Each row is followed by its class.
-15  -7  55  -9  9  -29  -3  29  19  37  19  -5  14  8  -2  18  -13  2  31  -21  14  0  -10  -26  21  10  -6  50  -9  -15  -29  -11  -24  9  22  -24 -> pufo
-10  -6  23  26  9  -18  -63  29  -3  6  -4  6  -30  -17  20  9  6  27  45  -30  16  9  2  -9  -17  -19  -18  22  2  -35  23  9  -25  20  -14  -13 -> Zokoz
-13  20  56  -17  -27  -26  20  27  -9  -73  -63  61  6  -31  -10  -21  -5  -40  -14  27  51  -20  -2  3  5  -40  16  -31  15  -57  15  -14  -23  -23  19  36 -> Temim
4  14  35  -8  -28  -39  15  32  -16  -40  -61  56  -11  -31  3  -18  -9  -30  -13  -7  55  2  4  4  -2  -46  19  -24  26  -45  10  1  -20  -26  25  28 -> Gof
-50  7  5  -17  18  11  2  40  45  19  12  -35  -18  8  -41  34  18  -22  -1  -37  -42  -32  -9  -52  48  9  22  2  4  80  27  -21  -3  8  -1  -11 -> Temim
3  -8  24  45  -1  -9  -71  13  -15  20  -27  -1  -3  -4  30  41  19  19  28  -73  30  39  10  11  -31  1  7  33  11  -63  32  21  -40  29  17  -22 -> gota
-1  14  -61  -43  -27  6  9  -25  -10  34  7  -7  39  -16  -11  38  15  -16  20  100  -16  -31  33  -62  17  54  -35  9  -17  28  1  58  38  1  50  26 -> gota
3  -6  -9  22  21  -23  17  20  17  -1  -7  -17  -1  -4  -17  -24  -3  -12  9  -29  1  3  -14  71  -34  28  10  11  -20  -51  -39  -20  3  24  -2  -25 -> pufo
-8  -24  -5  3  -10  18  -19  16  11  12  36  -20  -13  8  -8  3  18  -10  22  -5  -42  -16  9  -3  43  -9  3  13  -19  31  17  -27  -14  -20  -31  3 -> gota
-11  -10  11  18  -13  26  -27  25  14  3  32  -18  -41  -3  -16  45  17  -2  28  -32  -31  -7  2  -11  33  -29  15  14  -21  35  33  -41  -28  -17  -34  -3 -> Gof
-16  2  -6  40  14  7  -63  23  -17  12  -19  -11  -20  -13  14  21  10  39  27  -52  24  23  12  24  -27  -11  -4  30  1  -34  13  33  -27  47  -1  -49 -> Zizad
5  5  33  73  -10  -23  -64  3  -23  15  -18  -3  -11  -11  20  15  1  31  32  -69  24  32  4  9  -38  -11  5  13  28  -90  35  22  -29  24  3  3 -> gota
-3  -12  5  -4  -4  16  -4  29  12  6  81  -31  -59  -7  -42  52  5  1  45  -21  -29  -9  8  23  22  -7  21  28  -53  22  -13  -40  -41  6  -9  -16 -> gota
4  -18  38  -26  21  -30  18  6  20  38  23  -8  24  12  9  2  -2  -1  18  -2  -8  3  -9  -16  12  14  -13  39  -18  -2  -32  -37  -4  -6  -12  -29 -> pufo
-46  -10  3  8  5  19  2  51  22  19  16  -45  -51  0  -28  34  16  -6  102  -30  -16  -42  14  -81  30  -7  -2  23  -24  75  32  -27  -5  47  -10  3 -> Dekul
-59  -1  21  -19  15  2  -18  38  36  23  20  -25  -7  15  -20  28  8  -13  69  -2  -38  -28  2  -82  42  -11  6  10  -9  109  25  -21  -1  25  -17  -7 -> Zizad
25  -23  -15  17  -9  20  -10  -9  7  18  70  -23  -47  20  5  32  -4  15  36  -26  -25  -5  5  21  8  -6  14  7  -26  15  -13  -3  -19  21  -4  11 -> gota
-59  19  -3  -15  -6  2  3  45  30  16  19  -21  -25  14  -27  31  6  -1  33  -32  -24  -21  3  -77  34  8  -7  -1  13  90  8  8  10  24  10  8 -> Zizad
-1  -6  49  -43  -23  -46  20  8  -16  -44  -56  62  12  -6  23  3  15  -41  11  7  29  7  16  -12  -2  -58  11  -18  12  -39  11  -36  -8  -28  18  39 -> Gof
7  -10  -10  20  9  -13  11  25  14  -23  14  -26  -20  -16  -9  -15  7  -6  10  -36  -5  12  4  55  -33  24  6  -2  -26  -23  -27  -32  1  13  1  -16 -> suleb
-8  -24  35  0  19  -37  -15  26  20  41  22  -5  20  10  11  -24  -2  7  15  -33  -13  15  2  -17  11  8  0  47  -14  -15  -10  -34  -8  -16  11  -10 -> Temim
-3  -14  31  -11  20  -25  -16  -5  31  53  20  1  42  17  16  -32  -5  -1  24  21  -11  -1  -2  -26  13  36  -23  54  -24  -15  -25  -1  12  0  26  6 -> Temim
14  -6  2  35  14  -15  32  33  11  -19  8  -29  -22  -3  -9  -57  4  5  15  -38  20  -5  -5  57  -50  14  0  -14  -24  -60  -26  -45  4  44  -4  -21 -> Temim
-23  7  39  56  -6  15  -60  20  -19  11  -24  -5  -20  -27  17  -15  -11  8  42  -7  27  18  -5  -1  -8  -12  -18  10  2  -44  29  22  -17  5  4  3 -> suleb
15  -18  -7  20  12  -18  10  12  27  -22  25  -19  -4  -13  7  -35  9  -4  6  -28  -17  4  -1  70  -27  22  4  6  -19  -40  -45  -29  1  14  -17  -9 -> Zokoz
28  1  -26  6  -38  7  -17  -17  7  24  -6  -3  7  -16  9  64  18  -4  36  -3  3  -2  21  -46  0  48  6  26  -12  14  18  53  7  17  50  38 -> Dekul
-26  3  46  -15  -15  -43  17  41  -2  -61  -47  46  -6  -18  -8  7  5  -50  -7  -49  30  8  5  17  11  -37  31  -5  13  -68  -2  -26  -43  -34  5  12 -> gota
20  -23  -5  25  -2  30  -42  4  11  23  55  -24  -37  17  2  38  5  13  38  -40  -21  1  11  23  13  -5  27  30  -28  23  19  -24  -23  6  -13  -2 -> Dekul
-77  -6  22  -8  12  10  0  55  27  19  3  -36  -27  11  -25  17  21  -10  50  -37  -39  -30  -4  -92  51  -20  7  4  9  114  52  -40  -4  12  -17  3 -> Temim
-55  12  11  -14  13  12  13  47  28  33  12  -35  -44  -2  -49  2  9  -20  20  0  -35  -47  -5  -85  63  -22  -2  0  7  92  31  -15  10  5  -20  -1 -> Gof
-9  -12  6  51  -3  -5  -51  17  -9  8  -15  -6  -10  -6  21  -7  -1  17  39  -38  23  5  -3  0  -10  3  -4  16  17  -28  19  30  -20  29  13  -9 -> gota
-1  -2  35  -37  20  -16  12  -7  17  55  28  -16  28  15  -20  -16  -5  -11  27  22  -8  -23  -11  -17  30  27  -23  26  -23  -7  -33  -36  18  9  6  -28 -> Dekul
2  6  44  -20  -28  -39  17  23  -9  -50  -48  65  -2  -22  9  0  0  -33  -10  -9  41  18  8  26  -7  -42  12  -17  11  -44  -4  -19  -23  -29  20  30 -> Gof
-4  -8  -2  -17  0  34  0  17  -1  32  63  -36  -61  8  -43  26  6  1  32  -7  -24  -29  6  11  44  -18  14  14  -36  40  -2  -28  -14  15  -6  -17 -> Dekul
22  -19  8  35  -10  -18  -59  -6  -19  15  -45  24  -3  -2  62  15  12  35  -3  -49  23  24  2  2  -18  -16  -6  9  51  -41  36  35  -13  -6  -6  0 -> pufo
18  -26  -8  47  16  -25  -3  18  26  2  19  -20  -9  8  25  -52  -2  -2  12  -63  -7  16  0  45  -29  22  7  13  -1  -42  -27  -15  1  11  -8  -2 -> gota
47  -21  3  29  7  -37  43  12  19  -11  39  -22  -51  -9  -6  -34  -4  8  18  -57  -7  16  5  69  -52  21  22  -5  -36  -57  -49  -65  3  2  -19  5 -> suleb
-11  -19  -19  -22  -4  14  -10  29  -2  8  67  -15  -54  -12  -19  21  10  10  46  17  -38  -6  13  21  20  -20  -13  15  -55  42  -10  -27  -16  -1  -27  -4 -> Zokoz
-77  6  24  30  18  14  -15  67  40  42  20  -54  -45  2  -38  -5  13  -9  52  -48  -33  -21  -8  -60  40  10  -1  21  -13  71  33  -9  -12  26  -17  -8 -> Temim
-53  -3  -8  6  16  4  -17  42  40  39  -5  -32  15  -8  -25  -5  6  -18  16  -13  -52  -28  2  -96  62  10  0  27  19  105  43  10  5  -10  -18  10 -> gota
25  20  -40  -27  -37  -3  29  -20  4  30  -19  -10  24  -19  -7  61  33  -1  -25  13  -14  -13  21  -47  8  47  -17  8  6  -4  4  49  22  -6  18  23 -> pufo
28  -21  -1  2  14  -27  14  42  31  -13  19  -19  -11  -11  -8  -8  10  -13  -7  -74  -12  36  -2  69  -36  28  12  7  -45  -26  -38  -64  -9  -2  -1  -28 -> suleb
11  -18  -5  4  -16  16  -11  -5  17  -5  66  -14  -51  15  -9  45  10  6  41  23  -21  -41  11  -2  18  15  6  -3  -27  0  -11  -16  -8  16  -17  6 -> Zokoz
19  -10  -16  40  -5  -19  -6  46  30  -13  18  -39  -12  -8  -14  -18  7  1  13  -64  10  8  -8  64  -41  60  0  -10  -25  -32  -37  -16  1  43  34  -27 -> suleb
21  3  29  -8  -15  -40  23  24  -13  -86  -49  54  5  -26  8  -10  -5  -30  19  -8  70  -1  18  34  -38  -32  24  -7  -4  -74  -3  -28  -24  2  23  20 -> Dekul
-14  -36  15  -3  12  10  -12  20  12  26  67  -13  -33  23  -6  22  -4  -6  16  -44  -44  24  4  8  41  -20  22  45  -36  47  -14  -25  -36  -14  -15  -5 -> gota
11  20  -35  -44  -48  -12  27  -23  0  20  -18  9  23  -23  -11  50  32  -15  -14  45  -20  -6  13  -51  17  50  -18  9  -2  32  6  56  27  -28  26  45 -> pufo
-24  -24  13  -28  20  -32  -24  27  18  33  19  1  40  12  16  11  -4  -8  11  -19  -15  28  7  -19  21  28  -10  49  -20  20  -18  -31  -5  -39  19  -29 -> suleb
45  -24  -13  29  4  -29  14  13  14  7  16  -22  -24  -8  17  -20  8  14  25  -45  0  14  -3  56  -49  20  -1  6  -24  -45  -33  -18  2  28  -9  -11 -> pufo
-17  -41  -17  -25  2  18  -28  7  -4  12  48  -2  -42  17  19  41  16  13  38  -33  -46  19  5  15  32  -33  17  34  -26  75  6  -30  -28  -24  -29  2 -> Zokoz
-67  10  -1  8  4  7  -8  61  28  24  18  -32  -42  2  -28  34  12  5  59  -41  -26  -23  24  -69  34  -5  -2  22  -4  57  21  -14  -9  15  -25  -8 -> Zizad
-75  14  -2  -10  17  21  5  34  18  15  -2  -40  -19  7  -25  5  13  -6  24  -19  -23  -32  -9  -72  39  -8  -1  -2  23  105  32  11  10  36  16  2 -> Temim
-3  -23  37  -8  17  -26  -11  14  19  27  22  2  5  15  -1  -16  -17  -3  20  19  4  -12  0  -35  21  26  -8  33  -18  -5  -21  -25  3  -12  11  -15 -> suleb
9  8  -18  -15  -23  -6  -4  -25  12  32  16  -8  6  -17  1  48  21  -3  37  22  -17  0  19  -19  -6  41  11  26  -26  16  3  37  6  5  52  42 -> Temim
11  4  46  -27  -48  -37  38  9  -16  -55  -66  65  1  -21  19  -15  1  -47  -13  19  39  -19  1  -24  11  -37  8  -61  32  -66  5  -11  -3  -34  -1  53 -> Zokoz
-67  7  -2  8  16  13  -27  52  33  17  5  -43  -34  -6  -34  21  23  -11  26  -57  -45  -16  -7  -49  45  -22  10  18  16  97  40  -5  -5  15  -5  -6 -> Gof
-2  18  -18  -33  -9  -17  7  -34  10  20  -33  17  66  -4  3  13  9  -20  -17  26  -28  11  7  -48  8  28  2  21  1  19  4  27  29  -29  7  29 -> Zizad
28  -7  -34  24  9  -12  -1  25  2  1  30  -32  -36  -18  -9  6  7  14  -14  -60  -1  30  15  79  -46  28  15  0  -25  -40  -27  -16  -5  12  13  -31 -> suleb
3  -23  10  54  12  -2  -51  3  -24  13  -25  -1  -16  1  40  -20  0  29  22  -29  30  13  2  24  -26  -12  -5  10  16  -62  5  36  -14  49  -2  -19 -> Zokoz
19  8  30  -30  -33  -39  41  17  -27  -54  -58  51  -1  -10  1  -23  2  -31  15  22  81  -31  18  1  -10  -24  9  -34  13  -66  -1  -9  -8  8  33  20 -> Dekul
9  -8  22  -29  27  -28  -8  7  38  50  30  -3  37  19  2  2  -11  -1  1  -6  -11  -1  -10  12  14  26  -8  52  -14  -6  -43  -13  -3  -3  18  -22 -> pufo
-32  1  25  16  4  -11  -11  70  38  13  2  -35  -44  -17  -19  42  10  -18  81  -55  -4  -20  12  -58  10  -2  23  -1  -18  44  42  -49  -30  5  -19  -3 -> suleb
-9  -20  15  -9  21  -26  0  23  20  49  42  -23  15  7  -8  -27  -11  -3  42  -9  -15  1  -3  -9  16  25  -16  54  -33  -6  -42  -19  -2  8  21  -16 -> gota
7  27  -18  -14  -26  -9  -7  -35  0  25  -17  6  36  -13  5  24  22  -7  -20  16  -20  8  14  -39  4  23  3  13  8  -3  34  45  16  -32  23  51 -> Temim
-19  19  50  -11  -19  -35  11  24  -16  -40  -56  60  3  -31  -12  -14  -16  -36  -35  12  35  2  0  6  16  -51  18  -25  36  -38  6  1  -13  -32  25  27 -> Gof
-19  -8  -3  42  4  -7  -51  14  -26  -11  -21  -1  -22  -19  49  15  15  42  32  -76  23  46  5  23  -40  -18  -18  23  21  -35  13  28  -26  29  -6  -18 -> Zokoz
